Below is a small trained network, with its code and all its weights. Each question gives an input and a class and asks what happens when units are switched off, that is, made to give their printed mean instead of their output.

import numpy as np


def w(rows, s, z=0):
    codes = np.array(rows[::2]) - 128.0
    scale = np.full(codes.shape[1], s)
    scale[-1] = z or s
    return codes * scale


def norm(h):
    return h / np.sqrt((h * h).mean(-1, keepdims=True) + 1e-5)


def f(y):
    return np.maximum(y, 0)


def log_softmax(a):
    a = a - a.max(-1, keepdims=True)
    return a - np.log(np.exp(a).sum(-1, keepdims=True))


def net(x, mask):
    res = np.array(x, float).reshape(1, 3) / 4 @ E
    u = 0
    for l in range(2):
        y = f(norm(res) @ A[l][:, :-1].T + A[l][:, -1])
        res = res + np.where(mask[u : u + 15], y, B[l][:, -1]) @ B[l][:, :-1]
        u += 15
    return log_softmax(norm(res)[-1] @ U[:, :-1].T + U[:, -1])


A, B = {}, {}
E = w([
[111,140,172,130,150,106,39,34,124,145],'x0',
[95,131,15,138,153,158,141,79,120,133],'x1',
[118,108,108,131,143,2,129,138,112,134],'x2',
],0.0081)
A[0] = w([
[122,127,94,128,134,7,136,139,124,124,185],'0.n0',
[122,129,120,129,126,124,93,72,130,128,22],'0.n1',
[124,126,46,132,136,143,145,115,125,130,119],'0.n2',
[140,134,174,132,126,168,118,149,136,126,112],'0.n3',
[140,124,208,127,119,123,157,210,131,125,125],'0.n4',
[131,127,103,127,134,99,134,139,131,138,71],'0.n5',
[135,132,104,133,130,99,142,157,120,139,114],'0.n6',
[131,126,121,136,130,197,139,140,118,135,101],'0.n7',
[131,127,164,126,137,175,122,96,126,136,90],'0.n8',
[115,133,111,127,129,130,114,85,135,130,29],'0.n9',
[139,126,205,130,130,116,117,121,127,127,109],'0.n10',
[124,130,193,130,132,113,76,69,127,130,94],'0.n11',
[126,134,83,131,136,129,147,132,129,125,111],'0.n12',
[119,121,101,134,127,134,105,99,129,132,42],'0.n13',
[121,132,112,130,134,125,98,53,122,127,1],'0.n14',
],0.018,0.0045)
B[0] = w([
[154,73,56,118,52,41,90,151,189,252,254],'0.n0',
[185,97,136,155,162,114,124,59,104,111,169],'0.n1',
[107,124,119,95,79,124,113,202,149,77,202],'0.n2',
[92,78,64,156,106,137,183,124,47,99,174],'0.n3',
[152,127,123,131,220,118,82,26,107,148,212],'0.n4',
[132,85,141,185,119,142,203,118,110,90,156],'0.n5',
[126,90,114,148,98,142,155,102,123,79,167],'0.n6',
[184,182,201,42,202,113,92,176,173,184,179],'0.n7',
[75,93,61,159,88,145,154,100,51,85,174],'0.n8',
[155,127,137,134,168,125,133,90,108,157,155],'0.n9',
[155,134,160,114,78,146,158,211,172,124,189],'0.n10',
[86,126,149,103,62,135,94,233,126,104,214],'0.n11',
[111,94,123,116,81,140,148,128,118,76,168],'0.n12',
[177,124,154,148,168,129,167,92,132,146,153],'0.n13',
[144,126,133,128,214,122,117,55,122,173,178],'0.n14',
],0.017)
A[1] = w([
[132,163,147,149,179,171,147,59,130,79,32],'1.n0',
[83,187,187,186,91,109,125,179,210,92,71],'1.n1',
[106,134,153,201,60,115,163,123,125,190,43],'1.n2',
[90,115,81,153,138,134,166,79,98,225,33],'1.n3',
[132,163,149,145,234,143,138,33,94,106,71],'1.n4',
[126,182,144,159,217,165,125,26,93,107,36],'1.n5',
[126,114,137,195,161,164,89,86,97,78,70],'1.n6',
[167,109,127,153,102,103,110,146,134,104,100],'1.n7',
[147,122,125,163,171,93,130,3,142,158,25],'1.n8',
[121,182,74,168,88,128,154,138,203,171,109],'1.n9',
[99,198,195,115,143,194,156,162,161,48,77],'1.n10',
[103,182,204,193,141,178,131,165,92,72,3],'1.n11',
[160,120,138,205,179,104,126,33,145,166,27],'1.n12',
[137,146,114,174,169,95,102,99,135,152,68],'1.n13',
[55,146,112,195,100,126,174,143,113,78,86],'1.n14',
],0.017,0.0024)
B[1] = w([
[101,140,145,119,177,128,219,167,94,151,170],'1.n0',
[128,139,141,132,182,122,109,104,99,222,161],'1.n1',
[103,217,181,88,206,183,136,145,149,61,187],'1.n2',
[199,149,169,121,178,160,103,100,148,60,211],'1.n3',
[98,127,166,126,167,158,252,152,103,205,230],'1.n4',
[93,163,142,108,188,143,231,182,102,197,217],'1.n5',
[106,189,132,93,148,107,179,159,175,134,178],'1.n6',
[73,192,124,174,127,160,138,100,98,164,197],'1.n7',
[184,98,97,163,81,97,18,85,153,98,251],'1.n8',
[76,155,202,140,193,218,161,105,5,44,198],'1.n9',
[159,194,117,102,147,71,125,78,244,42,177],'1.n10',
[117,47,42,160,71,134,177,88,140,90,154],'1.n11',
[160,92,97,138,81,123,26,79,118,83,238],'1.n12',
[155,142,107,190,101,153,105,122,157,84,186],'1.n13',
[93,82,118,147,106,112,155,71,117,130,165],'1.n14',
],0.021,0.012)
U = w([
[149,129,147,125,245,172,232,130,90,216,234],'0',
[18,46,64,133,12,164,167,150,91,55,116],'1',
[220,68,90,193,136,132,15,26,134,113,194],'2',
[62,153,199,127,82,138,43,241,115,243,7],'3',
[139,180,116,28,144,110,125,147,253,43,40],'4',
],0.011,0.0019)

Each question gives the input, the list of numbers given to net, and the class t.
The units are the neurons (one row each of A and B). Each row of codes is followed by its name. A weight is (code - 128) times the scale printed after its matrix; where a second scale follows, it is the last column's (A, B and U).
mask holds one flag per neuron, layer by layer. A switched-off neuron (its flag False) gives its mean, the last column of its row in B, instead of its output. The means were averaged over made-up inputs and are rounded, as every weight is.
A unit's drop is (log p(t) with every unit on - log p(t) with that unit switched off) / (log p(t) with every unit on - log p(t) with every unit switched off).
The circuit of an input: a set's keep is (log p(t) with only the set's units on - log p(t) with every unit switched off) / (log p(t) with every unit on - log p(t) with every unit switched off). Starting from the 12 units with the biggest drops (on a tie, the unit counted first), units are removed one at a time, each time the one whose removal leaves the highest keep (on an exact tie, the one counted first), for as long as the keep stays at least 0.8.
circuit, biggest first: the units of the circuit, biggest drop first
k most important neurons: the k neurons with the biggest drops, biggest first
top k neurons in layer l: the k neurons of layer l with the biggest drops, biggest first
drop of u: that unit's drop, to one decimal
input [-8,2,-2], class 4: most important neuron -> 0.n0
input [1,0,0], class 1: 3 most important neurons -> 0.n11, 0.n0, 0.n4
input [-5,-7,-2], class 0: circuit, biggest first -> 0.n4, 1.n4
input [-5,-4,-1], class 0: 3 most important neurons -> 0.n0, 1.n4, 1.n5
input [1,1,-6], class 0: top 2 neurons in layer 0 -> 0.n11, 0.n10
input [0,6,-3], class 4: top 3 neurons in layer 0 -> 0.n2, 0.n4, 0.n0
input [7,-1,8], class 3: 2 most important neurons -> 0.n11, 0.n4
input [-1,6,-7], class 4: 2 most important neurons -> 0.n0, 0.n7
input [0,-6,-3], class 0: 2 most important neurons -> 0.n4, 0.n0
input [7,3,-1], class 0: 3 most important neurons -> 0.n0, 1.n4, 1.n5
input [4,0,-3], class 1: 2 most important neurons -> 0.n11, 0.n4
input [2,8,-5], class 0: top 2 neurons in layer 0 -> 0.n0, 0.n11
input [-4,4,-1], class 4: 2 most important neurons -> 0.n0, 1.n10
input [6,-1,2], class 3: circuit, biggest first -> 0.n11
input [-3,6,-8], class 4: 2 most important neurons -> 0.n0, 0.n7
input [-2,-8,-2], class 0: top 2 neurons in layer 0 -> 0.n0, 0.n4
input [7,6,-8], class 0: drop of 0.n0 -> 2.2
input [6,0,-6], class 1: drop of 0.n4 -> 0.7
input [2,-7,3], class 3: drop of 0.n8 -> 0.0
input [0,-7,-4], class 0: drop of 0.n4 -> 2.7
input [-6,6,-1], class 4: most important neuron -> 0.n0
input [-4,4,-2], class 4: 2 most important neurons -> 0.n0, 1.n10
input [2,-1,0], class 1: 2 most important neurons -> 0.n0, 1.n11
